Below is a small trained network, with its code and all its weights. Each question gives an input and a class and asks what happens when units are switched off, that is, made to give their printed mean instead of their output.

import numpy as np


def w(rows, s, z=0):
    codes = np.array(rows[::2]) - 128.0
    scale = np.full(codes.shape[1], s)
    scale[-1] = z or s
    return codes * scale


def f(y):
    return y / 2 * (1 + np.tanh(0.7978845608 * (y + 0.044715 * y**3)))


def log_softmax(a):
    a = a - a.max(-1, keepdims=True)
    return a - np.log(np.exp(a).sum(-1, keepdims=True))


def net(x, mask):
    res = np.array(x, float).reshape(1, 3) / 4 @ E
    y = f(res @ A[0][:, :-1].T + A[0][:, -1])
    res = res + np.where(mask, y, B[0][:, -1]) @ B[0][:, :-1]
    return log_softmax(res[-1] @ U[:, :-1].T + U[:, -1])


A, B = {}, {}
E = w([
[98,150,81,134,206,250,197,199],'x0',
[103,138,4,137,83,158,108,33],'x1',
[140,128,57,145,64,69,100,255],'x2',
],0.0073)
A[0] = w([
[123,124,108,132,72,109,116,120,117],'neuron 0',
[120,133,56,123,151,174,138,66,14],'neuron 1',
[119,143,64,147,164,210,146,174,101],'neuron 2',
[101,129,110,119,98,100,118,127,113],'neuron 3',
[140,113,123,111,141,135,124,163,78],'neuron 4',
[129,118,133,146,138,159,86,132,124],'neuron 5',
[120,136,164,123,156,142,136,26,126],'neuron 6',
[127,139,158,100,158,146,131,133,124],'neuron 7',
[121,136,220,120,120,73,121,204,50],'neuron 8',
[136,118,125,117,136,124,130,109,122],'neuron 9',
[123,124,148,150,143,124,165,124,112],'neuron 10',
[114,139,57,131,135,195,143,178,5],'neuron 11',
[133,123,135,119,130,120,123,135,113],'neuron 12',
[132,139,95,131,98,109,132,214,194],'neuron 13',
[118,116,102,139,102,104,116,122,116],'neuron 14',
[119,128,95,112,122,97,112,127,111],'neuron 15',
[132,124,223,140,124,75,110,78,54],'neuron 16',
[135,146,123,127,103,116,157,125,121],'neuron 17',
[112,115,71,151,166,185,140,171,160],'neuron 18',
[120,125,114,124,140,154,124,75,117],'neuron 19',
[129,110,161,137,125,116,122,111,92],'neuron 20',
[139,131,93,147,110,98,114,114,116],'neuron 21',
[134,136,127,115,139,127,114,126,130],'neuron 22',
[130,127,90,127,108,114,129,251,4],'neuron 23',
[120,82,131,125,152,100,130,113,88],'neuron 24',
[130,129,217,125,131,88,118,193,124],'neuron 25',
[126,120,50,123,169,167,143,168,32],'neuron 26',
[145,126,118,127,133,129,132,131,126],'neuron 27',
[130,99,155,118,135,158,146,135,120],'neuron 28',
[116,113,125,132,124,117,154,159,80],'neuron 29',
[132,123,129,138,136,153,144,117,98],'neuron 30',
[120,124,146,136,121,141,104,137,125],'neuron 31',
[127,147,133,124,120,133,122,174,78],'neuron 32',
[159,102,180,137,119,92,120,176,51],'neuron 33',
[111,132,136,151,133,113,125,124,124],'neuron 34',
[140,136,170,142,170,152,136,120,131],'neuron 35',
[124,103,127,143,112,131,150,126,117],'neuron 36',
[131,127,140,129,137,128,124,15,42],'neuron 37',
[113,133,191,127,209,203,158,154,130],'neuron 38',
[134,124,75,127,97,103,116,132,107],'neuron 39',
[144,134,91,125,88,90,130,113,116],'neuron 40',
[142,130,99,117,113,109,121,122,119],'neuron 41',
[145,171,132,125,109,152,135,121,108],'neuron 42',
[136,131,207,129,132,95,127,183,195],'neuron 43',
[130,124,153,117,149,149,132,144,115],'neuron 44',
],0.016,0.011)
B[0] = w([
[108,134,140,175,173,144,102,122,163],'neuron 0',
[152,158,164,37,101,121,180,145,171],'neuron 1',
[145,106,125,96,59,110,164,91,208],'neuron 2',
[123,119,135,155,168,156,118,126,147],'neuron 3',
[137,142,142,116,134,133,135,143,130],'neuron 4',
[132,146,119,132,107,102,120,147,128],'neuron 5',
[124,67,124,92,54,111,133,76,235],'neuron 6',
[124,156,133,114,178,152,126,163,156],'neuron 7',
[118,71,100,179,102,125,83,72,202],'neuron 8',
[112,147,113,121,89,99,118,140,134],'neuron 9',
[140,162,127,131,139,145,121,143,136],'neuron 10',
[97,55,113,180,103,114,66,53,166],'neuron 11',
[134,122,141,125,132,149,127,114,126],'neuron 12',
[100,82,112,185,123,136,96,96,236],'neuron 13',
[114,135,128,162,162,131,108,136,151],'neuron 14',
[146,110,94,148,154,127,115,167,143],'neuron 15',
[144,165,141,41,61,141,185,143,199],'neuron 16',
[131,135,116,137,130,128,126,127,128],'neuron 17',
[145,165,149,75,105,132,139,153,213],'neuron 18',
[121,114,149,119,56,123,137,128,173],'neuron 19',
[130,147,109,109,84,130,132,145,140],'neuron 20',
[115,127,138,181,162,144,119,130,156],'neuron 21',
[128,135,129,129,117,127,121,130,130],'neuron 22',
[155,175,156,2,73,128,187,147,185],'neuron 23',
[117,109,107,91,127,130,135,161,126],'neuron 24',
[120,88,140,107,78,99,125,90,223],'neuron 25',
[103,73,112,154,85,111,95,69,163],'neuron 26',
[127,129,133,127,133,139,128,121,127],'neuron 27',
[145,161,125,130,159,129,125,158,147],'neuron 28',
[156,143,116,112,141,109,144,134,129],'neuron 29',
[134,171,117,119,107,130,107,153,131],'neuron 30',
[121,121,132,114,128,143,123,129,129],'neuron 31',
[128,134,158,114,123,147,154,117,138],'neuron 32',
[112,85,127,175,125,127,109,80,166],'neuron 33',
[128,123,121,126,129,130,135,129,129],'neuron 34',
[134,186,136,142,161,150,134,178,173],'neuron 35',
[131,134,127,119,138,125,116,126,124],'neuron 36',
[127,72,106,179,107,108,87,56,199],'neuron 37',
[131,194,123,158,247,144,132,218,232],'neuron 38',
[145,143,117,198,176,126,106,153,162],'neuron 39',
[113,125,100,174,161,124,109,155,166],'neuron 40',
[119,123,148,163,155,150,121,123,143],'neuron 41',
[140,140,121,123,114,113,125,135,125],'neuron 42',
[154,162,124,59,79,126,167,135,246],'neuron 43',
[109,147,141,133,152,161,140,165,146],'neuron 44',
],0.027,0.012)
U = w([
[201,161,154,1,70,124,196,151,146],'0',
[118,38,79,147,83,108,53,67,197],'1',
[144,186,104,179,250,181,93,232,4],'2',
],0.0067,0.0017)

Each question gives the input, the list of numbers given to net, and the class t.
The units are the neurons (one row each of A and B). Each row of codes is followed by its name. A weight is (code - 128) times the scale printed after its matrix; where a second scale follows, it is the last column's (A, B and U).
mask holds one flag per neuron, in row order. A switched-off neuron (its flag False) gives its mean, the last column of its row in B, instead of its output. The means were averaged over made-up inputs and are rounded, as every weight is.
A unit's drop is (log p(t) with every unit on - log p(t) with that unit switched off) / (log p(t) with every unit on - log p(t) with every unit switched off).
most important unit: the unit with the biggest drop
k most important neurons: the k neurons with the biggest drops, biggest first
drop when u is switched off: that unit's drop, to one decimal
input [-2,-2,1], class 1: most important unit => neuron 23
input [-1,-4,8], class 1: 2 most important neurons => [neuron 13; neuron 8]
input [-2,-8,3], class 1: 2 most important neurons => [neuron 8; neuron 33]
input [1,0,-7], class 2: 2 most important neurons => [neuron 38; neuron 43]
input [-1,-7,8], class 1: 3 most important neurons => [neuron 8; neuron 13; neuron 33]
input [7,3,3], class 1: 2 most important neurons => [neuron 11; neuron 26]
input [-7,-6,2], class 1: 2 most important neurons => [neuron 8; neuron 33]
input [-1,-6,4], class 1: 3 most important neurons => [neuron 8; neuron 13; neuron 33]
input [-7,0,-2], class 0: 2 most important neurons => [neuron 16; neuron 13]
input [0,2,5], class 2: 2 most important neurons => [neuron 6; neuron 25]
input [4,7,-1], class 0: 3 most important neurons => [neuron 1; neuron 18; neuron 13]
input [-2,-3,1], class 1: 2 most important neurons => [neuron 23; neuron 18]
input [-7,1,4], class 2: drop when neuron 6 is switched off => 0.2
input [0,8,4], class 2: most important neuron => [neuron 6]
input [6,8,-3], class 0: drop when neuron 1 is switched off => 6.8
input [-3,-8,2], class 1: drop when neuron 33 is switched off => 1.5
input [-6,2,5], class 2: drop when neuron 20 is switched off => 0.0
